Below is a small trained network, with its code and all its weights. Each question gives an input and a target symbol and asks what happens when units are switched off, that is, made to give their printed mean instead of their output.

import numpy as np


def w(rows, s, z=0):
    codes = np.array(rows[::2]) - 128.0
    scale = np.full(codes.shape[1], s)
    scale[-1] = z or s
    return codes * scale


def norm(h):
    return h / np.sqrt((h * h).mean(-1, keepdims=True) + 1e-5)


def f(y):
    return y / 2 * (1 + np.tanh(0.7978845608 * (y + 0.044715 * y**3)))


def softmax(a):
    e = np.exp(a - a.max(-1, keepdims=True))
    return e / e.sum(-1, keepdims=True)


def log_softmax(a):
    a = a - a.max(-1, keepdims=True)
    return a - np.log(np.exp(a).sum(-1, keepdims=True))


def net(x, mask):
    ids = ['αδεζηλμστψ'.index(c) for c in x.split()]
    T = len(ids)
    res = E[ids] + P[:T]
    u = 0
    for l in range(3):
        q, k, v = (norm(res) @ M[l].T for M in (Q, K, V))
        z = softmax(np.where(np.tri(T) > 0, q @ k.T / 2**0.5, -1e9)) @ v
        res = res + np.where(mask[u], z, O[l][:, -1]) @ O[l][:, :-1]
        u += 1
        y = f(norm(res) @ A[l][:, :-1].T + A[l][:, -1])
        res = res + np.where(mask[u : u + 4], y, B[l][:, -1]) @ B[l][:, :-1]
        u += 4
    return log_softmax(norm(res)[-1] @ U[:, :-1].T + U[:, -1])


Q, K, V, O, A, B = {}, {}, {}, {}, {}, {}
E = w([
[171,154,176,127,135,126,91,37,152,69,89],'α',
[217,85,115,122,199,196,62,55,133,158,224],'δ',
[148,127,174,54,104,162,165,151,149,144,111],'ε',
[136,169,159,135,83,174,141,25,145,138,113],'ζ',
[114,51,186,141,85,119,42,118,75,127,178],'η',
[109,97,87,190,26,103,139,132,101,97,134],'λ',
[90,116,189,34,74,174,155,123,113,206,156],'μ',
[155,179,99,177,156,81,84,221,74,132,107],'σ',
[137,85,141,142,149,51,134,163,196,127,145],'τ',
[6,159,168,161,209,84,131,107,93,183,143],'ψ',
],0.02)
P = w([
[123,186,107,174,151,41,78,114,179,164,3],'0',
[131,172,159,158,134,163,98,114,146,128,172],'1',
[107,163,157,151,106,151,125,140,137,127,160],'2',
[96,150,137,146,111,145,124,146,135,121,160],'3',
[92,143,128,136,112,142,124,149,130,116,163],'4',
[90,139,120,132,114,136,124,155,126,116,164],'5',
[90,137,114,124,119,136,125,159,122,112,165],'6',
[87,133,107,118,118,135,123,161,118,108,164],'7',
[90,130,104,112,121,135,124,165,112,106,166],'8',
[85,125,98,108,121,130,125,166,109,105,164],'9',
[91,124,94,102,122,132,124,172,103,102,167],'10',
[95,122,90,93,123,127,122,175,96,99,167],'11',
[101,126,84,92,124,125,124,179,90,94,168],'12',
[99,121,80,86,125,126,124,182,85,92,163],'13',
],0.011)
Q[0] = w([
[150,97,129,220,143,134,58,140,131,137,254],'0.h0',
[211,104,29,146,191,181,124,33,153,145,121],'0.h0',
],0.0082)
K[0] = w([
[87,106,44,112,143,75,115,122,82,165,95],'0.h0',
[141,168,137,194,124,129,104,81,154,148,1],'0.h0',
],0.0093)
V[0] = w([
[119,172,88,169,133,198,172,140,166,190,125],'0.h0',
[184,3,104,132,108,72,153,190,159,224,172],'0.h0',
],0.0052)
O[0] = w([
[108,5,131,162,181,120,129,78,130,172,79,5],'0.h0',
[87,101,161,186,178,205,125,135,138,64,39,177],'0.h0',
],0.013,0.0024)
A[0] = w([
[126,47,88,68,114,155,205,75,101,193,128,51],'0.n0',
[210,123,159,88,120,80,130,2,248,124,99,228],'0.n1',
[91,204,176,124,92,161,61,100,136,138,64,60],'0.n2',
[158,131,139,103,232,139,96,72,108,156,130,251],'0.n3',
],0.008,0.0018)
B[0] = w([
[172,116,104,15,105,89,130,132,123,71,165,188],'0.n0',
[145,17,197,131,168,168,210,167,61,116,129,255],'0.n1',
[134,127,145,89,255,119,132,59,181,82,90,207],'0.n2',
[89,87,180,95,165,112,173,56,202,171,115,187],'0.n3',
],0.0096,0.0039)
Q[1] = w([
[190,191,160,93,252,111,216,64,255,188,143],'1.h0',
[56,131,96,179,156,56,145,112,83,118,99],'1.h0',
],0.0074)
K[1] = w([
[204,110,159,161,180,108,110,2,166,230,50],'1.h0',
[49,115,146,195,149,66,119,139,111,127,194],'1.h0',
],0.0065)
V[1] = w([
[126,177,69,121,86,108,81,1,39,160,106],'1.h0',
[238,101,77,199,64,130,124,116,170,58,75],'1.h0',
],0.0057)
O[1] = w([
[165,102,125,114,182,165,117,108,188,71,81,5],'1.h0',
[143,121,144,151,233,59,195,63,154,110,254,19],'1.h0',
],0.013,0.0027)
A[1] = w([
[63,204,149,126,189,189,115,112,131,182,110,7],'1.n0',
[127,167,123,16,125,165,145,138,255,121,165,6],'1.n1',
[119,123,179,88,123,208,113,72,113,194,100,20],'1.n2',
[135,125,180,176,132,167,179,174,140,46,65,189],'1.n3',
],0.0088,0.0018)
B[1] = w([
[254,132,104,139,10,106,64,71,120,184,107,162],'1.n0',
[154,130,179,226,101,151,210,107,103,201,106,182],'1.n1',
[87,198,65,139,157,120,137,159,156,83,167,254],'1.n2',
[62,29,72,127,123,233,137,89,74,128,74,197],'1.n3',
],0.0096,0.0056)
Q[2] = w([
[64,70,218,79,139,3,40,248,68,84,31],'2.h0',
[148,163,215,27,200,188,69,191,241,223,57],'2.h0',
],0.0056)
K[2] = w([
[137,161,96,212,2,240,125,142,17,125,150],'2.h0',
[94,129,136,78,58,103,126,109,203,251,22],'2.h0',
],0.0076)
V[2] = w([
[184,254,75,114,146,144,111,140,132,84,107],'2.h0',
[211,47,146,167,211,81,23,151,144,173,149],'2.h0',
],0.006)
O[2] = w([
[191,92,99,173,205,157,118,52,35,177,203,6],'2.h0',
[77,150,191,79,92,247,98,167,136,195,147,22],'2.h0',
],0.011,0.0024)
A[2] = w([
[184,70,182,105,98,153,100,73,175,111,165,246],'2.n0',
[143,54,126,161,174,202,172,122,127,108,31,208],'2.n1',
[108,138,68,158,114,171,126,178,117,154,216,58],'2.n2',
[131,113,143,213,148,119,127,111,4,140,185,156],'2.n3',
],0.011,0.0012)
B[2] = w([
[154,137,91,142,111,114,135,108,84,104,101,214],'2.n0',
[6,170,184,147,72,137,201,118,176,158,67,225],'2.n1',
[99,114,165,145,160,78,92,157,131,95,72,233],'2.n2',
[108,136,102,125,140,107,175,192,184,154,116,254],'2.n3',
],0.018,0.0048)
U = w([
[125,160,63,180,138,97,147,81,148,103,175,221],'α',
[210,73,89,98,65,141,163,169,113,108,104,183],'δ',
[145,5,102,160,125,136,116,149,92,150,111,125],'ε',
[154,112,157,160,80,13,62,96,148,200,128,108],'ζ',
[68,192,221,111,104,129,168,144,151,174,155,69],'η',
[91,74,85,144,142,170,108,146,98,172,194,251],'λ',
[172,145,117,132,86,141,97,156,216,106,124,28],'μ',
[128,145,190,142,155,135,63,129,86,66,96,118],'σ',
[115,85,89,69,139,131,98,128,163,111,113,68],'τ',
[187,182,152,159,171,122,131,191,155,170,95,76],'ψ',
],0.013,0.0033)

Each question gives the input, a string of symbols that net reads in full, and the target symbol t.
The units are the heads (2 rows each of Q, K, V and O) and the neurons (one row each of A and B). Each row of codes is followed by its name. A weight is (code - 128) times the scale printed after its matrix; where a second scale follows, it is the last column's (O, A, B and U).
mask holds one flag per unit, layer by layer, with each layer's heads first. A switched-off unit (its flag False) gives its mean, the last column of its rows in O or B, instead of its output. The means were averaged over made-up inputs and are rounded, as every weight is.
A unit's drop is (log p(t) with every unit on - log p(t) with that unit switched off) / (log p(t) with every unit on - log p(t) with every unit switched off).
The circuit of an input: a set's keep is (log p(t) with only the set's units on - log p(t) with every unit switched off) / (log p(t) with every unit on - log p(t) with every unit switched off). Starting from the 12 units with the biggest drops (on a tie, the unit counted first), units are removed one at a time, each time the one whose removal leaves the highest keep (on an exact tie, the one counted first), for as long as the keep stays at least 0.8.
circuit, biggest first: the units of the circuit, biggest drop first
top k neurons: the k neurons with the biggest drops, biggest first
top k neurons in layer l: the k neurons of layer l with the biggest drops, biggest first
input ζ δ λ τ τ λ, target η: circuit, biggest first -> 0.h0; 2.n1
input μ σ η η ε ε ζ δ, target α: top 4 neurons -> 0.n3; 1.n2; 0.n2; 1.n3
input ζ σ μ τ ψ ε δ τ α ψ ζ ε, target δ: top 3 neurons -> 0.n2; 0.n3; 0.n1
input δ τ δ, target η: circuit, biggest first -> 2.h0
input ε λ τ ε, target δ: top 4 neurons -> 0.n1; 2.n1; 0.n3; 2.n2
input μ λ α ε δ μ λ λ λ σ α, target δ: top 3 neurons -> 0.n1; 2.n1; 2.n2
input σ σ τ η ε δ δ α δ α, target δ: circuit, biggest first -> 0.h0; 0.n1; 2.n1
input α η μ ε ζ μ η ε ζ, target δ: circuit, biggest first -> 0.h0; 2.n1; 0.n1
input η η ψ ε μ λ τ α, target η: circuit, biggest first -> 2.n1; 0.n1
input λ ζ λ μ σ η λ τ δ λ, target η: top 3 neurons -> 1.n2; 0.n0; 2.n3
input δ λ ζ ε η λ η, target α: circuit, biggest first -> 1.h0; 2.n0
input η λ η ζ δ, target ψ: top 2 neurons -> 0.n1; 1.n1
input ζ ψ ψ σ μ ψ ζ μ, target δ: circuit, biggest first -> 2.n1; 2.h0
input τ η ζ λ μ μ λ τ λ ζ η ζ μ α, target η: circuit, biggest first -> 2.n1
input λ α μ σ η τ η λ λ, target α: top 2 neurons in layer 1 -> 1.n1; 1.n0
input ζ μ ζ ε ζ λ σ ε ψ δ, target δ: circuit, biggest first -> 0.h0; 2.n0; 2.h0
input σ μ η μ ε δ λ α μ, target δ: top 2 neurons -> 0.n0; 2.n1
input ψ ψ ψ δ, target ε: top 2 neurons -> 1.n3; 2.n0
input τ η σ η, target ψ: top 3 neurons -> 2.n3; 0.n2; 1.n3
input τ ψ δ η λ ζ λ η δ α λ, target σ: top neuron in layer 0 -> 0.n1
input τ ψ ε σ δ τ η η λ δ η, target α: circuit, biggest first -> 1.h0; 0.n1
input α δ τ λ μ λ τ η ε η δ, target ζ: top 2 neurons -> 0.n1; 2.n2
input λ λ ζ δ η λ ζ ψ τ λ δ ε ψ τ, target α: top 2 neurons -> 0.n3; 0.n2
input τ δ η τ λ τ η δ, target μ: top 3 neurons -> 0.n3; 1.n0; 1.n2
input δ λ μ ψ η, target σ: top 3 neurons in layer 0 -> 0.n2; 0.n3; 0.n1
input ε ζ λ η σ λ λ δ, target τ: top 4 neurons -> 0.n1; 0.n3; 1.n2; 2.n1
input α σ μ α ψ σ ε δ ζ η η η τ, target η: top 2 neurons -> 1.n3; 2.n1
